[[126 133 106 100 128 138 109 123 128 138 127 135 137 134]
 [139 137 125 140 111 130 136 104 140 120 131 124 145 137]
 [134 132 119 127 130 125 132 123 154 137 128 134 141 130]
 [140 125 128 132 122 123 124 137 132 139 129 117 120 126]]
=>
[[140 125 128 132 122 123 124 137 132 139 129 117 120 126]
 [134 132 119 127 130 125 132 123 154 137 128 134 141 130]
 [126 133 106 100 128 138 109 123 128 138 127 135 137 134]
 [139 137 125 140 111 130 136 104 140 120 131 124 145 137]]

[[152 104 103 155]
 [110 139 139 115]
 [144 115 111 144]
 [141 117 114 140]
 [146 110 115 147]
 [119 137 141 114]
 [128 127 128 130]
 [130 130 134 123]
 [128 118 124 133]
 [145 114 109 145]]
=>
[[152 104 103 155]
 [146 110 115 147]
 [145 114 109 145]
 [144 115 111 144]
 [141 117 114 140]
 [128 118 124 133]
 [128 127 128 130]
 [130 130 134 123]
 [119 137 141 114]
 [110 139 139 115]]

[[104 117 132 134 139 125 124 133 114 129 130 125 130]
 [134 144 110 129 124 131 135 125 112 135 134 100 127]
 [141 128 116 131 115 109 138 115 115 130 135 125 129]
 [116 138 129 135 133 139 129 125 142 126 121 127 129]
 [135 129 133 124 119 130 120 133 117 129 136 143 130]
 [118 134 112 144 118 143 132 114 137 117 129 122 130]
 [104 121 132 141 127 121 125 123 116 126 132 142 133]]
=>
[[104 117 132 134 139 125 124 133 114 129 130 125 130]
 [104 121 132 141 127 121 125 123 116 126 132 142 133]
 [141 128 116 131 115 109 138 115 115 130 135 125 129]
 [135 129 133 124 119 130 120 133 117 129 136 143 130]
 [118 134 112 144 118 143 132 114 137 117 129 122 130]
 [116 138 129 135 133 139 129 125 142 126 121 127 129]
 [134 144 110 129 124 131 135 125 112 135 134 100 127]]

[[140 111]
 [143 105]
 [124 121]]
=>
[[143 105]
 [140 111]
 [124 121]]

[[136 129 123 123 132]
 [109  98 151 154 108]
 [127 133 126 123 131]
 [113  99 150 154 108]
 [131 151 123 114 137]
 [139 138 116 116 138]
 [119 106 144 147 114]
 [127 126 130 132 125]]
=>
[[109  98 151 154 108]
 [113  99 150 154 108]
 [119 106 144 147 114]
 [127 126 130 132 125]
 [136 129 123 123 132]
 [127 133 126 123 131]
 [139 138 116 116 138]
 [131 151 123 114 137]]

[[133 131 122 142 126 113 129 131 135 114 142 133 119 124 115]
 [126 129 125 119 134 121 136 121 122 119 117 141 144 134 133]
 [133 102 123 119 125 117 126 119 124 130 119 134 112 116 134]
 [120 121 109 148 125 134 143 138 135 129 122 120 140 128 142]
 [118 124 137 141 128 120 120 148 121 134 137 140 136 131 140]
 [121 125 130 117 106 125 116 137 133 122 126 126 125 144 124]]
=>
[[133 102 123 119 125 117 126 119 124 130 119 134 112 116 134]
 [120 121 109 148 125 134 143 138 135 129 122 120 140 128 142]
 [118 124 137 141 128 120 120 148 121 134 137 140 136 131 140]
 [121 125 130 117 106 125 116 137 133 122 126 126 125 144 124]
 [126 129 125 119 134 121 136 121 122 119 117 141 144 134 133]
 [133 131 122 142 126 113 129 131 135 114 142 133 119 124 115]]

[[137 111]
 [122 137]
 [115 152]
 [134 118]
 [143 116]]
=>
[[137 111]
 [143 116]
 [134 118]
 [122 137]
 [115 152]]
